Below are the code and all the weights of a small trained network. Each question names an input and a class and asks about switching units off, where a switched-off unit gives its printed mean instead of its output.

import numpy as np


def w(rows, s, z=0):
    codes = np.array(rows[::2]) - 128.0
    scale = np.full(codes.shape[1], s)
    scale[-1] = z or s
    return codes * scale


def norm(h):
    return h / np.sqrt((h * h).mean(-1, keepdims=True) + 1e-5)


def f(y):
    return np.maximum(y, 0)


def log_softmax(a):
    a = a - a.max(-1, keepdims=True)
    return a - np.log(np.exp(a).sum(-1, keepdims=True))


def net(x, mask):
    res = np.array(x, float).reshape(1, 6) / 4 @ E
    u = 0
    for l in range(4):
        y = f(norm(res) @ A[l][:, :-1].T + A[l][:, -1])
        res = res + np.where(mask[u : u + 10], y, B[l][:, -1]) @ B[l][:, :-1]
        u += 10
    return log_softmax(norm(res)[-1] @ U[:, :-1].T + U[:, -1])


A, B = {}, {}
E = w([
[242,163,150,227,116],'x0',
[254,125,119,86,158],'x1',
[111,13,92,201,80],'x2',
[114,97,100,155,133],'x3',
[112,100,178,130,221],'x4',
[182,119,208,172,78],'x5',
],0.0086)
A[0] = w([
[175,61,137,162,80,177],'0.n1',
[162,113,178,171,151,72],'0.n2',
[59,195,145,82,126,104],'0.n3',
[132,70,87,93,56,136],'0.n4',
[81,68,26,107,165,120],'0.n5',
[242,177,92,145,83,96],'0.n6',
[157,37,166,147,133,3],'0.n7',
[202,61,255,153,159,85],'0.n8',
[190,146,241,204,158,129],'0.n9',
[124,111,164,68,73,104],'0.n10',
],0.0087,0.0025)
B[0] = w([
[214,185,156,111,131,233],'0.n1',
[182,148,71,118,255,178],'0.n2',
[119,50,162,177,38,232],'0.n3',
[2,55,166,68,177,212],'0.n4',
[147,140,4,114,217,249],'0.n5',
[107,248,188,120,134,228],'0.n6',
[170,125,44,184,109,173],'0.n7',
[236,135,86,99,194,237],'0.n8',
[127,57,120,81,214,254],'0.n9',
[114,159,209,128,67,171],'0.n10',
],0.0054,0.0046)
A[1] = w([
[188,128,142,121,65,43],'1.n1',
[199,222,131,155,63,115],'1.n2',
[106,176,179,150,246,137],'1.n3',
[168,60,100,215,112,62],'1.n4',
[202,99,196,185,159,254],'1.n5',
[149,118,169,136,161,70],'1.n6',
[128,94,67,100,123,136],'1.n7',
[206,244,2,199,83,169],'1.n8',
[145,76,68,127,31,209],'1.n9',
[165,98,102,116,135,84],'1.n10',
],0.0096,0.0023)
B[1] = w([
[16,177,154,105,201,162],'1.n1',
[174,150,78,25,128,208],'1.n2',
[166,192,182,188,114,231],'1.n3',
[158,85,80,135,166,186],'1.n4',
[195,193,213,101,167,253],'1.n5',
[72,107,113,110,147,165],'1.n6',
[91,155,109,77,186,191],'1.n7',
[156,202,154,70,176,233],'1.n8',
[111,187,86,58,135,203],'1.n9',
[131,56,2,117,91,163],'1.n10',
],0.0061,0.0056)
A[2] = w([
[175,65,228,128,150,120],'2.n1',
[231,97,96,103,138,119],'2.n2',
[126,175,150,98,76,123],'2.n3',
[114,209,143,71,178,251],'2.n4',
[121,213,168,189,179,190],'2.n5',
[165,153,98,185,115,144],'2.n6',
[100,158,122,172,174,143],'2.n7',
[16,104,160,134,145,160],'2.n8',
[181,114,86,189,178,88],'2.n9',
[132,254,171,141,18,141],'2.n10',
],0.01,0.0025)
B[2] = w([
[111,68,113,93,121,172],'2.n1',
[254,83,148,150,87,188],'2.n2',
[135,126,201,18,124,163],'2.n3',
[116,121,96,242,47,254],'2.n4',
[178,95,148,193,106,199],'2.n5',
[125,134,178,69,109,146],'2.n6',
[89,144,107,191,47,157],'2.n7',
[211,188,157,131,198,195],'2.n8',
[235,80,130,125,130,166],'2.n9',
[61,65,78,64,61,193],'2.n10',
],0.007,0.0093)
A[3] = w([
[218,141,155,117,62,82],'3.n1',
[133,160,40,162,126,122],'3.n2',
[138,182,140,177,107,193],'3.n3',
[79,81,89,10,52,80],'3.n4',
[83,141,28,158,140,225],'3.n5',
[164,119,95,88,119,189],'3.n6',
[133,126,180,87,185,154],'3.n7',
[164,143,13,100,132,180],'3.n8',
[94,195,123,148,100,2],'3.n9',
[197,138,114,136,121,133],'3.n10',
],0.012,0.0021)
B[3] = w([
[22,177,150,84,182,249],'3.n1',
[137,116,141,105,165,190],'3.n2',
[73,93,152,145,17,183],'3.n3',
[193,65,171,254,60,254],'3.n4',
[89,207,147,132,195,230],'3.n5',
[61,157,95,136,70,198],'3.n6',
[91,89,167,115,88,169],'3.n7',
[28,127,180,140,172,238],'3.n8',
[145,100,85,42,59,165],'3.n9',
[136,162,195,142,158,216],'3.n10',
],0.0071,0.0073)
U = w([
[131,74,148,97,103,2],'0',
[45,144,42,133,190,147],'1',
[186,63,94,125,155,85],'2',
[94,105,171,177,112,126],'3',
[212,143,168,180,165,161],'4',
[112,140,128,129,6,125],'5',
[150,212,189,69,101,164],'6',
],0.018,0.0092)

Each question gives the input, the list of numbers given to net, and the class t.
The units are the neurons (one row each of A and B). Each row of codes is followed by its name. A weight is (code - 128) times the scale printed after its matrix; where a second scale follows, it is the last column's (A, B and U).
mask holds one flag per neuron, layer by layer. A switched-off neuron (its flag False) gives its mean, the last column of its row in B, instead of its output. The means were averaged over made-up inputs and are rounded, as every weight is.
A unit's drop is (log p(t) with every unit on - log p(t) with that unit switched off) / (log p(t) with every unit on - log p(t) with every unit switched off).
The circuit of an input: a set's keep is (log p(t) with only the set's units on - log p(t) with every unit switched off) / (log p(t) with every unit on - log p(t) with every unit switched off). Starting from the 12 units with the biggest drops (on a tie, the unit counted first), units are removed one at a time, each time the one whose removal leaves the highest keep (on an exact tie, the one counted first), for as long as the keep stays at least 0.8.
units of the circuit, in order: the units of the circuit, biggest drop first
k most important neurons: the k neurons with the biggest drops, biggest first
k most important neurons of layer l: the k neurons of layer l with the biggest drops, biggest first
drop when u is switched off: that unit's drop, to one decimal
input [0,1,-3,3,8,-5], class 3: units of the circuit, in order -> 1.n3; 2.n7; 2.n4; 2.n8
input [-4,-8,-8,-1,2,7], class 3: units of the circuit, in order -> 0.n3; 1.n8
input [-5,3,-3,1,-2,0], class 3: units of the circuit, in order -> 3.n4; 1.n5; 3.n8
input [6,-3,-4,2,-3,8], class 6: units of the circuit, in order -> 3.n1; 1.n2
input [-5,-4,3,-7,-6,-3], class 3: units of the circuit, in order -> 3.n4
input [4,1,8,-5,3,-7], class 1: 3 most important neurons of layer 3 -> 3.n4; 3.n8; 3.n6
input [5,-8,8,-4,-5,-3], class 1: 3 most important neurons of layer 1 -> 1.n4; 1.n5; 1.n3
input [-6,-8,5,6,-7,1], class 1: 2 most important neurons -> 0.n5; 3.n5
input [-2,-2,-3,1,0,-2], class 1: 3 most important neurons -> 0.n6; 1.n5; 0.n3
input [-2,-4,-8,6,3,-4], class 5: 2 most important neurons of layer 3 -> 3.n3; 3.n9
input [0,1,2,4,5,4], class 2: 2 most important neurons of layer 0 -> 0.n9; 0.n6
input [-3,2,7,3,2,7], class 2: 2 most important neurons of layer 0 -> 0.n4; 0.n6
input [-1,-1,-8,-1,6,4], class 3: 2 most important neurons of layer 2 -> 2.n4; 2.n8
input [-8,6,-2,-2,-8,3], class 5: most important neuron of layer 3 -> 3.n4
input [4,7,1,4,-4,0], class 6: drop when 0.n6 is switched off -> 0.2
input [-7,7,7,5,-6,-4], class 1: drop when 0.n5 is switched off -> 0.1
input [7,-8,-2,-5,-2,-3], class 5: drop when 0.n2 is switched off -> 0.0
